Here is a tiny trained network, its code and every weight. The questions are about switching its units off for an input and a class, where a switched-off unit gives its printed mean instead of its output.

import numpy as np


def w(rows, s, z=0):
    codes = np.array(rows[::2]) - 128.0
    scale = np.full(codes.shape[1], s)
    scale[-1] = z or s
    return codes * scale


def f(y):
    return np.maximum(y, 0)


def log_softmax(a):
    a = a - a.max(-1, keepdims=True)
    return a - np.log(np.exp(a).sum(-1, keepdims=True))


def net(x, mask):
    res = np.array(x, float).reshape(1, 4) / 4 @ E
    y = f(res @ A[0][:, :-1].T + A[0][:, -1])
    res = res + np.where(mask, y, B[0][:, -1]) @ B[0][:, :-1]
    return log_softmax(res[-1] @ U[:, :-1].T + U[:, -1])


A, B = {}, {}
E = w([
[227,147,249,107,217],'x0',
[224,54,138,222,40],'x1',
[60,30,240,92,93],'x2',
[159,203,148,48,1],'x3',
],0.0073)
A[0] = w([
[161,70,109,212,42,85],'neuron 0',
[24,122,2,152,19,1],'neuron 1',
[103,66,181,78,123,65],'neuron 2',
[131,89,141,192,221,54],'neuron 3',
[168,79,122,180,85,99],'neuron 4',
[82,76,162,85,112,79],'neuron 5',
[122,90,191,100,132,82],'neuron 6',
[69,56,155,91,107,78],'neuron 7',
[134,166,109,73,35,86],'neuron 8',
[160,168,130,96,68,112],'neuron 9',
[157,179,70,135,133,85],'neuron 10',
[137,171,141,108,89,97],'neuron 11',
[79,97,125,233,200,76],'neuron 12',
[82,82,168,102,104,105],'neuron 13',
[60,96,165,124,93,87],'neuron 14',
[203,179,127,124,170,111],'neuron 15',
[86,92,191,111,70,132],'neuron 16',
[117,78,160,111,104,117],'neuron 17',
[45,118,60,125,82,42],'neuron 18',
[79,81,172,110,92,77],'neuron 19',
[203,74,139,147,116,129],'neuron 20',
[100,158,144,80,179,103],'neuron 21',
[149,177,74,146,131,92],'neuron 22',
[165,176,83,135,132,76],'neuron 23',
[169,170,170,74,91,88],'neuron 24',
[85,94,205,104,133,83],'neuron 25',
[57,166,127,75,158,132],'neuron 26',
[188,105,157,205,87,111],'neuron 27',
[145,182,63,146,120,135],'neuron 28',
[144,178,157,88,52,103],'neuron 29',
[197,178,208,73,127,49],'neuron 30',
[89,153,138,40,191,104],'neuron 31',
[48,151,98,75,159,133],'neuron 32',
],0.0091,0.0025)
B[0] = w([
[142,150,148,68,62,217],'neuron 0',
[150,93,254,149,205,254],'neuron 1',
[153,151,105,166,137,190],'neuron 2',
[72,79,95,115,156,202],'neuron 3',
[139,152,116,73,66,187],'neuron 4',
[146,149,96,157,125,186],'neuron 5',
[159,147,123,163,155,181],'neuron 6',
[142,159,87,162,133,194],'neuron 7',
[66,88,89,141,146,213],'neuron 8',
[78,87,83,137,135,192],'neuron 9',
[159,167,67,164,133,182],'neuron 10',
[80,102,79,134,133,171],'neuron 11',
[69,83,50,112,122,209],'neuron 12',
[149,151,79,148,145,186],'neuron 13',
[144,152,113,154,129,184],'neuron 14',
[167,138,164,171,166,192],'neuron 15',
[150,147,109,164,145,201],'neuron 16',
[144,153,115,156,121,171],'neuron 17',
[147,105,220,106,153,198],'neuron 18',
[150,152,94,166,123,185],'neuron 19',
[138,136,147,73,103,184],'neuron 20',
[145,149,155,62,86,196],'neuron 21',
[143,150,103,150,133,180],'neuron 22',
[165,156,91,172,134,175],'neuron 23',
[76,78,106,129,160,195],'neuron 24',
[150,151,116,151,143,197],'neuron 25',
[140,140,115,98,85,214],'neuron 26',
[139,154,139,55,72,198],'neuron 27',
[144,157,107,164,136,194],'neuron 28',
[73,91,77,138,138,206],'neuron 29',
[108,75,174,132,189,211],'neuron 30',
[145,135,138,87,88,224],'neuron 31',
[154,155,132,56,54,215],'neuron 32',
],0.0099,0.0081)
U = w([
[154,165,130,10,51,95],'0',
[170,189,84,217,134,80],'1',
[31,25,71,118,139,69],'2',
[155,83,226,130,177,254],'3',
],0.013,0.005)

Each question gives the input, the list of numbers given to net, and the class t.
The units are the neurons (one row each of A and B). Each row of codes is followed by its name. A weight is (code - 128) times the scale printed after its matrix; where a second scale follows, it is the last column's (A, B and U).
mask holds one flag per neuron, in row order. A switched-off neuron (its flag False) gives its mean, the last column of its row in B, instead of its output. The means were averaged over made-up inputs and are rounded, as every weight is.
A unit's drop is (log p(t) with every unit on - log p(t) with that unit switched off) / (log p(t) with every unit on - log p(t) with every unit switched off).
The circuit of an input: a set's keep is (log p(t) with only the set's units on - log p(t) with every unit switched off) / (log p(t) with every unit on - log p(t) with every unit switched off). Starting from the 12 units with the biggest drops (on a tie, the unit counted first), units are removed one at a time, each time the one whose removal leaves the highest keep (on an exact tie, the one counted first), for as long as the keep stays at least 0.8.
units of the circuit, in order: the units of the circuit, biggest drop first
unit that matters most: the unit with the biggest drop
top k neurons: the k neurons with the biggest drops, biggest first
drop of u: that unit's drop, to one decimal
input [4,-4,-2,-5], class 2: units of the circuit, in order -> (neuron 3)
input [-4,1,7,8], class 2: top 4 neurons -> (neuron 8; neuron 29; neuron 9; neuron 24)
input [0,8,-8,6], class 0: top 3 neurons -> (neuron 0; neuron 27; neuron 4)
input [7,7,-2,-8], class 2: top 3 neurons -> (neuron 3; neuron 12; neuron 32)
input [-5,7,7,1], class 0: top 4 neurons -> (neuron 0; neuron 4; neuron 27; neuron 20)
input [7,-2,-3,-8], class 2: top 2 neurons -> (neuron 12; neuron 3)
input [-6,6,-5,-2], class 0: top 3 neurons -> (neuron 0; neuron 4; neuron 27)
input [6,0,-5,0], class 3: top 2 neurons -> (neuron 30; neuron 7)
input [8,8,-6,-3], class 0: top 2 neurons -> (neuron 27; neuron 1)
input [-6,-7,-2,-2], class 0: top 2 neurons -> (neuron 32; neuron 26)
input [-6,-5,4,5], class 3: top 2 neurons -> (neuron 1; neuron 18)
input [7,7,5,-4], class 0: top 2 neurons -> (neuron 27; neuron 1)
input [-7,-8,8,-1], class 0: top 2 neurons -> (neuron 32; neuron 26)
input [-5,8,8,-1], class 0: unit that matters most -> neuron 0
input [2,3,4,-2], class 1: top 2 neurons -> (neuron 32; neuron 1)
input [5,1,8,8], class 1: drop of neuron 13 -> 0.1
input [-4,5,6,2], class 1: drop of neuron 19 -> 0.2
input [-8,0,-2,3], class 3: drop of neuron 1 -> 0.6
